Each row has a name. After each piece below comes the name of the row it's from, unless a question asks for something else. Each question is about the rows just above it. Places in a row count from 0.

Columns, left to right: M J V U F X
[-12 -26   3  -1  -4  -3] = k_859
[  5  -6  -8 -49  -2   0] = k_868
[-2  3  3  7 -5  0] = k_454
[ 14 -31 -48 -48 -48   7] = k_818
[ -4  -4 -54 -85 -14   4] = k_376
[ 19 -36 -49 -67 -10  -2] = k_79
[ 2  9  1  7 -2  4] = k_328
[  7  -2   6 -17  -1   1] = k_743
Where does [-4 -3] start? Give its row and place. : k_859, 4
Which row holds this, read backwards? [ 4 -2  7] : k_328
Places of [-48] in row k_818: : 2 3 4
Which row holds this, read backwards? [-48 -31  14] : k_818
Row and place where [ -4 -54] starts: : k_376, 1

Columns, left to right: H E Y B G
[  8 -27  23 -66  10] : k_199
[ 8 21 22 -5 17] : k_947
[30 21 21 30 21] : k_946
[10  2 22 21 28] : k_224
[ 17  10 -27 -66  23] : k_716
[10  2 26 21 28] : k_775
find: [21 21 30] : k_946
Where do [10  2 26 21 28] appear? : k_775
[10  2 26] begins in row and place : k_775, 0
At which places does k_946 hold [21]? : 1 2 4
[ 23 -66 -27  10] is which row, read backwards? : k_716
Row and place where [10  2 22] starts: : k_224, 0

Columns, left to right: T P A R C
[-57  -3 -11 -47  16] = k_211
[-41 -67 -19 -13 -40] = k_221
[ 26 -41   1   0  -3] = k_303
[ -8 -24 -41  -5 -50] = k_973
[ -4 -10 -34 -34 -34] = k_940
[-16  32  32 -40 -13] = k_981
[-31  60 -23  -4   1] = k_198
Places of [-40] in row k_981: : 3
find: [-13 -40] : k_221
[ 1 -4] is which row, read backwards? : k_198

Columns, left to right: S W Z N D K L
[-82 -34 -18  -4  23 -71 -18] -> k_334
[-34  -4 -18 -82  -6  24 -29] -> k_62
[ -4 -18 -48 -15  23  36  22] -> k_827
find: [ -4 -18 -48 -15  23  36  22] : k_827
Where does [-82 -34 -18  -4] start? Give its row and place. : k_334, 0
Row and place where [ 24 -29] starts: : k_62, 5
Where does [-34  -4 -18 -82  -6] start? Give its row and place. : k_62, 0
Which column holds [24 36] top down? : K
Which column holds [-71  24] top down? : K

Columns, left to right: Goge sifod lom fomu
[-31   7 -79 -49] -> k_507
[-42 -26 -27 -54] -> k_502
[-51 -43  38 -34] -> k_985
[-31   7   2 -63] -> k_600
[-42 -26  20 -27] -> k_910
Which row holds [-31   7 -79 -49]? : k_507
Which row holds [  2   7 -31] read backwards? : k_600
Places of [-26] in row k_910: : 1
[-42 -51 -31 -42] is in which column, read top down? : Goge
Which column holds this, read top down? [-42 -51] : Goge

Columns, left to right: Moz bepat nuvef Luse rima nugad foruv Mep zivet
[-36  23  33  -3   0  33 -16 -19  25] = k_481
[ 71  -8  21 -33 -35  45  47  18  13] = k_129
[  1  -8 -33 -25 -12 -45   8  -4 -12] = k_631
[-37  26 -20 -59  10  -6  13  -9  10] = k_8
[ -3   0  68 -16 -36  23  33 -23  39] = k_380
[-20   8 -52  40  27 -19  16  17 -27] = k_468
[ 26 -20 -59  11  -6  13  -9  10  25] = k_894
[-13  47  51 -10  20  45  47  18  13] = k_579
[ 49  21 -12 -17  34  21  34  21 -18] = k_312
[ 10  -9  13  -6  10 -59 -20  26] is which row, read backwards? : k_8
Every place of [34] in k_312: : 4 6
Every place of [21] in k_312: : 1 5 7
find: [-36  23  33  -3   0  33 -16] : k_481

Columns, left to right: Gavan genu nema Vaf
[  0 -12 -12 -29]  k_978
[ 10 -15 -17 -26]  k_957
[-29   0  23  22]  k_499
[ -2  -3 -30 -86]  k_355
[  1  -6 -12 -15]  k_772
[  1  -6 -12  31]  k_649
[ -3   1  -9 -14]  k_861
[  3  -9 -11 -21]  k_244
[ 58 -58  58 -30]  k_556
[-13 -11   0  35]  k_656
[ 58 -30] is in which row? : k_556
[-15   0  -3  -6] is in which column, read top down? : genu
At which places does k_556 hold [-30]? : 3
find: [-13 -11] : k_656

Columns, left to right: repef gises roni novi Kava mebef nopa toku
[-33  14 -16  12 -50 -29   5 -39] -> k_52
[-11  22  -4  26 -37  -5  31   4] -> k_596
[ -4 -15  16  -9 -29 -44  22 -26] -> k_24
[-44  22  -4 -29 -15  -9   1  -4] -> k_791
[-44  22  -4 -29  -9  -9  16 -42] -> k_440
Which column holds this, read top down? [ 22 -15  22  22] : gises
[-44  22  -4 -29  -9  -9  16] begins in row and place : k_440, 0
Where do [-44  22  -4 -29  -9  -9  16 -42] appear? : k_440
Where do [ 14 -16  12 -50 -29   5] appear? : k_52
find: [-33  14 -16  12 -50 -29   5] : k_52
At which places does k_440 hold [-4]? : 2
[-29  -5 -44  -9] is in which column, read top down? : mebef

Columns, left to right: memur Givob Nes Malu
[-14 -24 -16   8]  k_305
[-14 -24  33  -4]  k_171
[10  6 -6 -7]  k_809
[-23 -16 -24 -19]  k_701
Which column holds this, read top down? [ -6 -24] : Nes
Row and place where [-24 -16] starts: : k_305, 1

Columns, left to right: sidul kal das lipef sunuf kogu Pezo
[ 58   1 -17  -3  11  38   2] -> k_918
[-1  3 17 -3  1 11 11] -> k_636
[ -4   1  14  -1   3 -34   7] -> k_361
[ 58   1 -17  -3  -7  18   1] -> k_843
[ -4   1 -17  -3  11  38   2] -> k_815
At which places does k_636 hold [17]? : 2
[-4 58 -4] is in which column, read top down? : sidul

Columns, left to right: Muva bivef sav Vitak peziz lus Noteb roge
[-17 -25  16  25 -17  -6   2 -75] -> k_48
[ 44  58 -76 -16  44  44 -76 -76] -> k_496
[  2 -27 -33 -35   2 -78  57  79] -> k_46
[-25 -25 -25 -79 -79 -25 -79 -79] -> k_774
find: [-17  -6   2] : k_48
At which places does k_774 hold [-79]? : 3 4 6 7
Places of [-76] in row k_496: : 2 6 7
Which row holds this, read backwards? [58 44] : k_496
Which column holds this, read top down? [ 57 -79] : Noteb
[-25  58 -27] is in which column, read top down? : bivef
Which row holds [  2  -6 -17  25  16 -25 -17] read backwards? : k_48

Columns, left to right: lese pased tefeg vel Nufi dazo
[ 10  -1  43  50  68 -38] = k_708
[ 10   0 -13  -7   8  88] = k_798
[  6  -9 -62 -41  28  33] = k_727
[-3 41 54 32 25 58] = k_213
[  7 -25   6  -8  22  43] = k_256
[ 14  38 -21 -13  -4  83] = k_764
[ 7  9 70 87 18  9] = k_276
[-13 -58   6  -5 -55  -9] = k_952
[  8 -18   0  25  16  -4] = k_156
[-32  41  53   3 -73  30] = k_582
[ 26  11  12 -18  37 -33] = k_360
[ 2  2 43 -8  6 22] = k_882
[43 22 -8  6] is which row, read backwards? : k_256
Which column holds [ -9  41 -25  38   9] top down? : pased
[25 32 54] is which row, read backwards? : k_213
Which row holds this, read backwards? [  8  -7 -13   0  10] : k_798
[-32  41  53   3 -73] begins in row and place : k_582, 0

Columns, left to right: zuzi setar Fopaf rodof gupin Refiv vad Kelo
[-21 -10 -44  66  -1  32  53   5]  k_374
[-11 -44  66  -1  -1  32  53   5]  k_813
[-18   3  20   0  -2 -19 -14 -35]  k_306
[-10 -21 -44  66  -1  14 -19 -60]  k_643
Row and place where [-10 -21 -44  66] starts: : k_643, 0
[-10 -44  66  -1] is in which row? : k_374
The row with [-11 -44  66  -1  -1  32  53   5] is : k_813
Where do [-21 -10 -44  66  -1  32  53   5] appear? : k_374

Columns, left to right: fuma tubik kalip paz zem gisa
[-52  24   6 -14  12 -17] -> k_597
[  4 -54 -54  -7 -80  66] -> k_144
[-25 -22   8   0  -7  -8] -> k_765
[ 1  8 22 60 -4  3] -> k_911
[ 16  -9 -31 -30 -15  37] -> k_602
[-21   1   5  -4   2  33] -> k_694
[-29  40  52  57  24 -36] -> k_679
[ 47 -66 -30  -9 -47  21] -> k_375
[  4 -80 -54  -7 -54 -30] -> k_434
[31 30 19 40 30 30] -> k_521
Where do [  4 -54 -54  -7 -80] appear? : k_144
[-80  -7 -54] is which row, read backwards? : k_144
At which places does k_521 hold [30]? : 1 4 5
Where does [-52  24   6 -14  12] start? Give its row and place. : k_597, 0
find: [1 5] : k_694

Columns, left to right: gula kipe boso Tili vam vapog lizun
[ 29  33 -17   5   8  52   4] : k_86
[-29  -4  32  29 -29 -28   5] : k_105
[  7  62  34  13 -55 -68  27] : k_646
[ 28 -14 -82 -26  55 -41 -14] : k_647
[  5  29 -17  33  26 -13 -39] : k_465
[  5  29 -17  33  26 -13 -70] : k_904
find: [  5  29 -17  33  26 -13 -70] : k_904
Which row holds [-17   5   8]? : k_86

Columns, left to right: rasen kupok mado femup vezo Gifad
[-19   0  21 -49  -3 -22] -> k_792
[-25 -30 -10 -13  -9  -7] -> k_573
[11  0 11 13 18 -1] -> k_949
[ -4   7  19 -28  12 -10] -> k_907
[-54 -57  20 -44 -62 -29] -> k_796
[  9 -20 -14   1  -4  43] -> k_580
[15 -4  7 11 15 10] -> k_715
[ 0 13 11 11 18 31] -> k_550
[ -9 -10 -30 -13 -25   5] -> k_94
[ -4   7  19 -28  12 -10] is in which row? : k_907
The row with [ -9 -10 -30 -13 -25] is : k_94
The row with [-14   1  -4] is : k_580
Row and place where [11  0 11 13] starts: : k_949, 0
Row and place where [-25   5] starts: : k_94, 4

Columns, left to right: Bep fopeg bik Zan Gomaz Darak Ren
[ 9  7 19  4  2 -5 31] -> k_793
[ 1 -9 36 -9 -1  2  0] -> k_676
[ 13  -4  10  -1  -3  16 -21] -> k_968
[  1  -9  36  -9  -1   2 -29] -> k_347
[ 16  -2   7  16 -17  -9  63] -> k_506
[  7 -15 -23  -2  20 -13  23] -> k_566
[  7   4  10   2  23  -8 -36] -> k_927
[  2  -4  -2 -24  -3   4 -14] -> k_416
[ -4  -8  -8  -8 -23 -23 -23] -> k_400
[ -7 -15  -7 -20 -20  -9 -18] -> k_229
[ -7  -7   4 -14  16  -2 -74] -> k_812
[ -6  -7 -10   6 -20 -13   8] -> k_37
Which column holds this, read top down? [ 2 -1] : Gomaz
Every place of [-23] in k_400: : 4 5 6
[ 7 19  4  2] begins in row and place : k_793, 1

Columns, left to right: tubam vonom dab labak nomut famaf Moro vemu sodet
[-25  18 -21 -21 -25 -21 -21 -25 -25] -> k_590
[ -1   2  -4 -24 -21 -18 -19 -43  -3] -> k_74
[ -5  -2   3  15 -10 -10   2  -3  -5] -> k_789
[-15  -2  13  17 -50 -12  14  20  -6] -> k_895
[  0  -3   5  12 -10  -9   2  -3  -2] -> k_53
[-12  -1   8   7 -32  -9   9  18  -7] -> k_733
[-11  -2  -2  27 -12 -19   6  -1  -9] -> k_377
[ 12  -1  36 -47  12  69 -31  -9  37] -> k_867
[ 9  5 12  9 -1  2 -2 -3  7] -> k_183
[-26  -4   6 -10 -13  -6   1   5  -6] -> k_209
[  5 -37   4  -5 -19 -13   7  28  24] -> k_658
[  3   0   0   7   3  -6  -4 -12   5] -> k_871
[-50 -12] begins in row and place : k_895, 4
[13  5  8 -2 36 12] is in which column, read top down? : dab
Places of [-25] in row k_590: : 0 4 7 8
[-1  2 -2] begins in row and place : k_183, 4

Columns, left to right: fetif vubu Fara gam luf vit guseb
[ 70 -59  26  23  10   2 -43] -> k_285
[70 23 70 23 70 23 19] -> k_487
[ 70 -59  26  23   0   2 -43] -> k_118
[ 32  24   6 -29  -6  16   5] -> k_640
Which row holds [19 23 70 23] read backwards? : k_487
Every place of [23] in k_487: : 1 3 5
Which column holds this, read top down? [70 32] : fetif
Which row holds [-43   2   0  23] read backwards? : k_118

